The symbols move the units like this.
q612: ψ>q171, ξ>q213, κ>q925
q570: ψ>q238, ξ>q748, κ>q353
q393: ψ>q62, ξ>q180, κ>q986
q895: ψ>q68, ξ>q701, κ>q269
q828: ψ>q607, ξ>q20, κ>q765
q922: ψ>q986, ξ>q925, κ>q213
q49: ψ>q675, ξ>q215, κ>q238
q701: ψ>q139, ξ>q895, κ>q461
q938: ψ>q539, ξ>q674, κ>q355
q925: ψ>q612, ξ>q922, κ>q178
q170: ψ>q159, ξ>q820, κ>q855
q68: ψ>q423, ξ>q461, κ>q895
q533: ψ>q674, ξ>q539, κ>q141
q159: ψ>q215, ξ>q675, κ>q170
q171: ψ>q461, ξ>q423, κ>q612
q107: ψ>q525, ξ>q210, κ>q859
q765: ψ>q828, ξ>q141, κ>q539
q674: ψ>q619, ξ>q938, κ>q533
q837: ψ>q269, ξ>q331, κ>q472
q139: ψ>q331, ξ>q269, κ>q701
q472: ψ>q837, ξ>q855, κ>q820
q180: ψ>q178, ξ>q393, κ>q801
q859: ψ>q107, ξ>q353, κ>q748
q20: ψ>q141, ξ>q828, κ>q871
q748: ψ>q859, ξ>q570, κ>q757
q986: ψ>q393, ξ>q178, κ>q922
q238: ψ>q49, ξ>q757, κ>q570
q331: ψ>q855, ξ>q837, κ>q139
q422: ψ>q210, ξ>q525, κ>q607
q607: ψ>q422, ξ>q871, κ>q828
q213: ψ>q922, ξ>q612, κ>q423
q855: ψ>q170, ξ>q472, κ>q331
q178: ψ>q925, ξ>q986, κ>q180
q210: ψ>q353, ξ>q107, κ>q422
q871: ψ>q20, ξ>q607, κ>q525
q355: ψ>q938, ξ>q619, κ>q62
q525: ψ>q871, ξ>q422, κ>q107
q539: ψ>q765, ξ>q533, κ>q938
q215: ψ>q757, ξ>q49, κ>q159
q62: ψ>q355, ξ>q801, κ>q393
q269: ψ>q895, ξ>q139, κ>q837
q757: ψ>q748, ξ>q238, κ>q215
q619: ψ>q801, ξ>q355, κ>q674
q461: ψ>q701, ξ>q68, κ>q171
q141: ψ>q533, ξ>q765, κ>q20
q675: ψ>q820, ξ>q159, κ>q49
q801: ψ>q180, ξ>q62, κ>q619
q820: ψ>q472, ξ>q170, κ>q675
q353: ψ>q570, ξ>q859, κ>q210
q423: ψ>q213, ξ>q171, κ>q68

In the rows, zero is written as 50.

The rows follow the links: the fewer symbols apart two units are, the more alike their rows tend to be.

Each row is also shifted at random along 6 hidden directions that mean nothing.

The rows of 50 units, shuffled:
Each row is one unit's numbers.
row 1: 48 63 33 49 45 57 37 46 55 43 27 39 70 44 42 61 69 48 55 46 44 51 26 43 45
row 2: 33 40 45 45 46 39 48 69 36 52 54 66 53 56 43 56 60 53 48 37 46 51 58 57 64
row 3: 41 54 49 43 37 49 39 53 53 42 47 59 53 44 41 57 57 59 63 29 51 44 47 56 45
row 4: 70 30 32 59 56 28 58 46 57 59 41 35 47 52 47 63 75 59 38 55 42 40 37 50 48
row 5: 47 53 61 52 58 47 50 49 70 45 53 45 39 45 45 62 37 53 58 32 59 59 50 38 53
row 6: 40 48 51 56 49 46 38 57 53 56 50 42 50 55 37 51 64 46 49 38 66 45 68 65 50
row 7: 32 37 47 50 49 34 59 62 43 47 53 46 49 63 43 56 75 51 34 47 50 55 58 39 59
row 8: 32 51 57 31 37 54 41 45 57 46 35 66 57 36 69 40 51 48 62 53 34 44 39 59 42
row 9: 50 49 54 41 38 53 43 43 55 53 57 63 45 39 54 46 49 55 62 39 50 33 56 70 39
row 10: 38 53 21 41 34 52 45 55 50 43 58 46 63 41 34 71 72 56 50 35 51 47 38 50 50
row 11: 52 50 62 59 61 47 46 35 62 34 47 35 45 54 34 48 41 53 55 46 57 57 56 64 40
row 12: 57 36 60 57 64 38 51 46 67 52 53 52 38 45 43 57 43 53 58 40 50 53 50 41 52
row 13: 38 51 48 50 46 56 56 48 36 59 56 45 35 60 24 56 50 30 48 41 55 47 61 25 46
row 14: 48 44 54 54 57 60 48 46 45 34 61 43 54 55 20 45 32 39 55 50 62 65 58 45 48
row 15: 38 43 66 41 46 63 48 36 67 48 62 54 45 34 60 38 42 37 65 53 57 46 54 47 35
row 16: 63 52 57 49 44 59 44 46 54 38 60 41 58 54 50 43 58 53 56 55 62 56 49 48 43
row 17: 46 40 55 44 39 54 42 45 52 58 54 58 49 44 44 42 60 43 65 45 55 32 62 68 37
row 18: 69 59 66 58 54 64 41 51 53 58 46 52 37 55 37 47 40 41 65 42 62 55 58 21 50
row 19: 24 53 51 34 40 55 57 39 41 39 59 50 40 50 37 43 48 39 47 45 51 49 52 41 39
row 20: 50 28 53 58 62 48 45 46 59 50 47 43 61 54 50 41 65 33 48 70 54 54 53 44 49
row 21: 65 52 45 57 60 51 51 39 54 43 43 45 61 40 62 50 28 55 51 67 40 55 33 58 49
row 22: 41 53 56 53 50 58 45 55 58 60 59 48 52 48 67 40 45 43 46 54 64 47 68 67 49
row 23: 59 58 34 39 32 56 57 49 43 59 64 50 49 43 61 51 57 56 44 48 50 31 45 62 42
row 24: -3 67 51 43 39 57 46 54 44 55 36 46 49 50 57 45 59 33 38 44 51 40 63 61 48
row 25: 41 45 51 37 39 52 50 59 29 45 63 62 53 59 44 42 53 50 47 50 48 52 58 47 56
row 26: 34 22 50 36 47 38 50 55 47 38 53 63 56 53 41 53 67 51 50 46 40 55 42 39 54
row 27: 40 46 27 34 29 62 53 52 44 54 74 51 53 40 38 62 66 43 50 38 53 41 44 42 44
row 28: 55 50 40 48 49 61 54 53 57 68 53 54 49 38 63 54 44 38 48 56 44 47 42 27 54
row 29: 56 47 62 40 45 51 52 55 52 45 52 61 53 52 76 43 53 58 49 60 43 60 37 25 57
row 30: 42 61 48 52 49 45 53 35 55 46 28 30 42 46 55 52 58 53 39 53 41 42 38 60 35
row 31: 72 36 31 64 57 41 48 58 38 52 52 43 64 58 38 54 59 54 42 61 52 52 54 59 58
row 32: 48 51 45 50 49 59 46 50 43 43 61 51 62 49 45 38 43 47 53 58 57 52 57 63 47
row 33: 56 34 58 42 50 49 41 40 50 44 39 64 47 48 37 45 51 44 71 51 35 49 39 31 44
row 34: 37 47 42 46 51 58 48 51 59 43 60 53 65 40 57 54 43 46 47 52 52 61 42 42 57
row 35: 45 50 50 45 44 44 46 64 67 57 57 60 47 40 68 65 56 66 50 30 54 47 52 54 59
row 36: 36 58 50 37 29 59 42 68 33 50 58 70 56 50 56 48 55 50 53 41 47 52 53 40 60
row 37: 60 37 33 49 46 57 50 59 50 69 55 56 59 43 58 53 60 36 50 62 46 46 44 31 53
row 38: 41 67 56 44 49 57 59 40 53 41 51 40 34 47 53 52 35 49 46 46 48 54 44 39 40
row 39: 62 10 40 59 64 32 56 48 57 43 65 44 65 55 47 47 69 47 42 69 51 57 49 53 54
row 40: 51 50 47 48 41 43 60 56 39 60 59 45 42 59 62 45 67 50 33 57 53 37 58 56 49
row 41: 44 65 57 50 51 48 58 65 49 43 58 55 46 53 75 54 39 68 35 47 49 65 46 40 67
row 42: 23 52 43 44 50 50 58 42 60 55 51 43 38 40 44 60 48 42 44 42 49 47 44 42 45
row 43: 37 56 36 48 48 67 47 56 49 67 51 62 62 39 61 44 38 29 51 59 48 45 51 51 55
row 44: 47 26 50 49 55 29 46 54 46 60 40 63 50 51 54 43 56 53 49 55 39 38 61 72 55
row 45: 36 43 58 57 63 56 53 55 58 54 68 53 51 47 52 41 27 36 47 53 65 62 68 47 59
row 46: 68 48 53 40 36 43 63 47 37 39 66 49 48 54 77 31 62 71 37 67 47 37 48 71 38
row 47: 63 47 57 57 62 40 43 63 56 59 30 54 44 56 40 63 55 54 59 40 43 56 45 26 63
row 48: 61 72 46 49 40 61 55 45 40 61 44 42 40 52 52 49 51 46 45 49 50 40 49 46 40
row 49: 47 66 51 43 41 56 52 58 32 37 56 52 48 61 44 50 52 60 48 41 49 58 52 41 53
row 50: 43 67 42 56 49 65 38 55 41 49 40 48 65 50 45 45 40 41 50 52 55 54 54 60 55

Some units, each with its row:
q855 row 30
q170 row 42
q801 row 35
q355 row 18
q938 row 17
q533 row 15
q748 row 43
q423 row 34
q141 row 11
q570 row 7
q269 row 10
q828 row 33
q895 row 1
q20 row 16
q922 row 20
q925 row 2
q238 row 24
q171 row 25
q859 row 31

Row, symbols taken left to right, then the row they reach:
row 32 κ ψ ψ ξ: row 8
row 50 ψ κ ψ ξ: row 26
row 45 ξ ξ ξ κ: row 47
row 39 κ κ ξ ξ: row 21
row 19 κ κ ψ: row 46
row 4 ψ κ ξ ψ: row 48
row 49 κ κ ξ ξ: row 36
row 38 ψ ψ ξ ψ: row 23
row 41 ψ ψ ξ: row 37
row 9 κ κ ξ κ: row 5

